[  1  -7   7  32   8   2  -6  20  21  12 -18  -9 -11  16  10 -12 -11 -21
  13   5   6 -16  35   8   8   3   2  -8  33   6  10  15  -4  -6  -9 -17
   1 -10  24   1   1 -19  -9  20  -1  -2   0   9   4  15  26 -16  -5] | Z51
[ -8  -8  -2  24  17  -1   8  16  25  20 -11 -16 -24  -2   0 -23 -18 -14
  11  10   4 -17  35   0   0  16 -14   2  24 -17  17   3  -8 -19  -1 -62
   0  -5   4  -4   2  17   5  14  18   1   5   5  17  10  21 -10 -18] | Z393
[  8 -15  -2  26   5   7 -10  26   8  16 -15  -9 -19   8  15  -9 -58  -6
   0  14   0 -21  41   7  -2   1  12 -24  11 -13  13 -19   9 -10   1 -32
  -2 -12  20  -2   6  -9  -7  19   5 -14   0   8  -2  17  17  -7 -19] | Z222
[-18  -7  -9  14  18 -27  -4   1  32  16   2  -8 -15   5  -7  -7   4  -2
  10   3   2 -13  15   4   1   7  -4  -3 -11 -28  19   9  12  -3  14 -39
   7 -13  18   6  -4  10   2  20  10  -1  12   5  -1  16  13 -21 -11] | Z51
[  2 -10 -10  33  19  -1 -10  11  32   9 -18 -13  -2  -1  -2 -18  -2 -24
  -4  14  -5 -18  42   7  -8  15   3 -18 -11 -32  30  11   9  -7  16 -40
  -5 -27  26  -8   1  -5   1  22 -13  -4  13  17   7  22  42  -5  -3] | Z222
[ -2  -6 -15  16   3 -10   5  12  11  11 -16  -7   2  16  -3   3 -14  -9
  -1  21 -21  -1  19   8  -8   5   4  -1   9  20  17  14  31  -3   5  -1
   6 -18   7  14  10 -13   2  18   0   1  10 -14 -16   8  15  -1   2] | Z48
[ -1 -14  -5  28  19  -9  -8  25  27  15 -14 -11  -7   1   1  -7 -22   0
   0   4  -9  -9  26  11  -6   6  -6  -6  29   3  10  -1   7  -8  -3 -16
   5 -18  19  -1  -5   0 -12  18  -4   8   2   5   1  13  32  -6 -12] | Z51
[  0 -21  -5  21  16  -9   1  20  32  22 -16 -16   5  17  14 -15 -16 -16
  -3  10 -10 -14  22  16  -4  11 -22 -14  -3 -40  20   8 -19 -15  19 -48
   2 -11  18  10 -11  26 -15  23  -2  -9  11   4  14  22  20   3 -10] | Z222
[-16 -21   5  40  -1  11  -2   4  29   9 -12  -8 -17  12 -10 -13  -1 -32
   9  13   5 -19  42   5   2  25  20 -24  21   4  18  15  32  -5   1 -22
  12 -11  30   7  17 -28   4  21   5  -3   2   8   0   2  36 -16  -2] | Z572
[ -4  -1   0  33  29  -1  -2  13  35   8 -18 -10 -15   0  -6 -19  -6 -20
 -11  23   2 -24  37  -1  -5  12  23 -29 -12 -40  22   8  15  -7  -3 -38
  -4 -17  21 -17  16  -5  -4  35  -1 -10   4   7  14  24  34  -6 -10] | Z222
[ 20 -12   5  18  12 -10  -9  22  13  14 -17 -15  13   8   7 -14 -18  -5
   4   5  -7  -6  19  21  -1   2 -12  -6  35   1   6  -2 -10 -17   7 -24
  -4 -29  13   1  -4   4 -16  14  -2   2  15   5   4   5  25  -3  -9] | Z222
[ -7  -6  -8  29   5  12  -7  12  18  20 -11 -10 -26  12  -1 -10   5 -12
  24   2   2 -17  35   1   2   3   1  -1  12  -5  12   4  10   3  -5 -20
  15 -11  23   7   2 -30   3  11   1 -14  -2 -13  -6   9   3 -16   2] | Z572
[  3  -5 -19 -27  -7   8  -3  -4 -10  33   7 -15  -6  13  21 -13  -2 -10
  34  -6   6  -2 -19   0  11 -22 -14   5 -19 -32   0   5 -34  -5  12 -39
  -2   6   2  29 -10  27  13 -13   2  -1  -8  14   4  12 -36   9 -12] | Z51
[ -4 -15 -10  10  13 -12   0  11  21   7  -3 -12  -9   7   0 -10 -12  -9
  -2   5  -9 -13  16  -4  -4   7 -16  -1  -8 -38  13  -9  -8  -7  13 -52
  -5  -7   1   9  -6  28   4   8   3  -3   9  -1  13  11  14  -4 -15] | Z393
[-15  -3  -5  12   3   1  -6   9  10  11   1 -22   9  11  -4  -6 -18 -25
   5  17  -7  -2  16  20  -8  15 -18   0  -3 -29  17   2  -3  -7  22 -38
  -1 -14   9   4  -5  30   5  13 -11   9   6   7   4  12  18  26  -4] | Z51
[ -7 -17 -11  16  39 -14   1   8  43  25 -14  -9 -21  -6  13  -5   7   5
  -7   2 -14 -27  29  -7  -3   5  -4 -17 -26 -44   7  -1  -3 -23  26 -46
   0 -16  14  -6  -5  15  -7  34  -1 -10  16   6   9  23  30 -19 -16] | Z572
[ 13 -20   5  30   0 -11   2  21   8 -11 -23 -11   1  12  10  -1 -17   0
   2   3 -11 -18  36  14  -9   5  -7 -22  37   9 -12 -10   0 -15   4 -10
  -2 -11  12   2  -7  -7 -11  20  -4  -7  11   4   2  16  28  -1 -12] | Z222
[ -3  -9   0  33  14   6 -12  17  26  35 -11 -21 -17  -4   4 -13  -2 -10
  15 -12  10 -21  34   2   4   6   6   2  28  -8  11   8  -7 -12 -13 -35
  22 -11  58   7   3 -15  -1  17   1   2   8   3   3  18  25 -15  -3] | Z572
[  0 -19 -13   8  19 -17  -1  22  26  21  -3 -16  -1   9   4 -11 -18   2
 -12  -1 -12  -3  10   9 -14   3 -22   9  -1 -39  17  -8 -18 -12   7 -46
  -1 -14   1  12 -18  43   0  18   1   3  19  -7   7  23  14   8 -13] | Z572
